Below is a small trained network, with its code and all its weights. Each question gives an input and a class and asks what happens when units are switched off, that is, made to give their printed mean instead of their output.

import numpy as np


def w(rows, s, z=0):
    codes = np.array(rows[::2]) - 128.0
    scale = np.full(codes.shape[1], s)
    scale[-1] = z or s
    return codes * scale


def norm(h):
    return h / np.sqrt((h * h).mean(-1, keepdims=True) + 1e-5)


def f(y):
    return np.maximum(y, 0)


def log_softmax(a):
    a = a - a.max(-1, keepdims=True)
    return a - np.log(np.exp(a).sum(-1, keepdims=True))


def net(x, mask):
    res = np.array(x, float).reshape(1, 4) / 4 @ E
    u = 0
    for l in range(4):
        y = f(norm(res) @ A[l][:, :-1].T + A[l][:, -1])
        res = res + np.where(mask[u : u + 6], y, B[l][:, -1]) @ B[l][:, :-1]
        u += 6
    return log_softmax(norm(res)[-1] @ U[:, :-1].T + U[:, -1])


A, B = {}, {}
E = w([
[63,140,86,176,118,128,101,147],'x0',
[182,194,136,143,82,125,104,134],'x1',
[102,102,152,85,98,115,156,143],'x2',
[102,165,122,136,152,102,254,138],'x3',
],0.0056)
A[0] = w([
[121,155,86,169,85,80,187,178,79],'L0N0',
[169,177,84,147,88,136,85,144,79],'L0N1',
[188,137,159,111,79,105,155,112,2],'L0N2',
[133,30,192,82,219,116,219,107,129],'L0N3',
[253,110,217,68,102,143,137,98,81],'L0N4',
[169,227,125,162,103,101,189,155,128],'L0N5',
],0.0046,0.0037)
B[0] = w([
[99,142,109,145,103,119,85,99,189],'L0N0',
[115,175,119,78,127,47,167,118,179],'L0N1',
[138,121,162,121,87,241,131,131,141],'L0N2',
[159,99,2,70,210,136,155,137,253],'L0N3',
[144,169,163,103,44,198,26,73,225],'L0N4',
[81,158,134,191,160,66,187,200,232],'L0N5',
],0.0052,0.0037)
A[1] = w([
[120,118,146,145,190,110,207,111,2],'L1N0',
[210,139,159,100,126,134,197,182,97],'L1N1',
[151,131,133,96,146,147,237,154,116],'L1N2',
[208,194,253,110,101,85,147,134,87],'L1N3',
[120,136,140,177,83,152,112,154,205],'L1N4',
[127,179,87,125,138,195,226,104,156],'L1N5',
],0.0054,0.0028)
B[1] = w([
[128,106,75,153,171,101,171,191,176],'L1N0',
[78,105,192,149,106,180,83,82,175],'L1N1',
[97,180,172,167,47,138,73,127,227],'L1N2',
[191,134,201,79,47,191,2,63,223],'L1N3',
[133,132,186,116,76,132,129,68,232],'L1N4',
[107,194,182,146,55,100,88,111,252],'L1N5',
],0.0054,0.0031)
A[2] = w([
[109,73,151,150,154,82,68,81,108],'L2N0',
[172,188,165,142,105,232,83,118,160],'L2N1',
[130,216,99,161,145,21,249,206,5],'L2N2',
[59,229,127,126,114,99,253,167,178],'L2N3',
[195,135,85,228,231,184,80,92,31],'L2N4',
[95,169,31,249,252,143,90,97,103],'L2N5',
],0.0047,0.002)
B[2] = w([
[138,128,134,159,83,153,169,160,172],'L2N0',
[122,157,109,80,118,92,148,95,231],'L2N1',
[80,171,53,245,200,61,187,89,215],'L2N2',
[126,196,73,194,164,58,121,3,253],'L2N3',
[208,114,89,61,127,46,171,163,162],'L2N4',
[188,142,169,65,57,122,134,103,209],'L2N5',
],0.0067,0.0049)
A[3] = w([
[149,71,54,5,181,123,191,147,157],'L3N0',
[59,30,156,86,120,194,72,127,113],'L3N1',
[68,118,181,195,93,209,103,161,82],'L3N2',
[136,178,87,192,217,53,235,169,141],'L3N3',
[110,73,133,55,95,152,128,108,155],'L3N4',
[94,75,32,154,237,233,125,254,3],'L3N5',
],0.0056,0.004)
B[3] = w([
[255,73,37,63,101,54,198,187,213],'L3N0',
[153,105,130,143,180,117,208,170,189],'L3N1',
[96,120,138,158,168,122,171,114,140],'L3N2',
[39,163,78,161,140,78,116,45,253],'L3N3',
[151,119,127,131,168,107,171,149,215],'L3N4',
[101,182,173,58,43,83,47,104,141],'L3N5',
],0.0079,0.0051)
U = w([
[41,208,51,209,168,56,151,55,170],'0',
[215,61,99,53,132,85,180,184,177],'1',
[88,192,123,144,207,232,85,234,2],'2',
[87,184,118,143,209,238,85,222,2],'3',
[160,220,211,69,42,147,41,52,163],'4',
[50,55,219,217,222,182,200,199,142],'5',
[89,186,129,145,221,239,79,223,2],'6',
[82,188,125,137,230,251,76,218,2],'7',
],0.012,0.0097)

Each question gives the input, the list of numbers given to net, and the class t.
The units are the neurons (one row each of A and B). Each row of codes is followed by its name. A weight is (code - 128) times the scale printed after its matrix; where a second scale follows, it is the last column's (A, B and U).
mask holds one flag per neuron, layer by layer. A switched-off neuron (its flag False) gives its mean, the last column of its row in B, instead of its output. The means were averaged over made-up inputs and are rounded, as every weight is.
A unit's drop is (log p(t) with every unit on - log p(t) with that unit switched off) / (log p(t) with every unit on - log p(t) with every unit switched off).
The circuit of an input: a set's keep is (log p(t) with only the set's units on - log p(t) with every unit switched off) / (log p(t) with every unit on - log p(t) with every unit switched off). Starting from the 12 units with the biggest drops (on a tie, the unit counted first), units are removed one at a time, each time the one whose removal leaves the highest keep (on an exact tie, the one counted first), for as long as the keep stays at least 0.8.
units of the circuit, in order: the units of the circuit, biggest drop first
unit that matters most: the unit with the biggest drop
top k neurons: the k neurons with the biggest drops, biggest first
k most important neurons of layer l: the k neurons of layer l with the biggest drops, biggest first
drop of u: that unit's drop, to one decimal
input [-1,0,-4,-3], class 1: unit that matters most : L1N5
input [6,3,-1,-2], class 4: units of the circuit, in order : [L2N2 L3N3]
input [6,3,0,-4], class 4: units of the circuit, in order : [L2N2 L3N3]
input [1,3,-8,-3], class 4: units of the circuit, in order : [L0N3 L2N2]
input [5,0,-4,-2], class 4: top 3 neurons : [L0N3 L3N0 L1N4]
input [3,-2,-7,-5], class 1: 2 most important neurons of layer 2 : [L2N4 L2N3]
input [3,-1,2,-7], class 5: 2 most important neurons of layer 3 : [L3N0 L3N2]
input [2,-1,1,-3], class 5: top 2 neurons : [L2N3 L0N3]
input [-2,0,3,-3], class 4: 2 most important neurons of layer 0 : [L0N4 L0N3]
input [7,-4,1,-2], class 5: top 2 neurons : [L0N3 L2N3]
input [0,-8,3,0], class 1: drop of L0N5 : 0.1
input [8,1,5,-7], class 5: drop of L3N3 : 0.2
input [-5,-3,5,1], class 1: drop of L0N3 : 0.2
input [8,4,4,-6], class 4: unit that matters most : L3N3
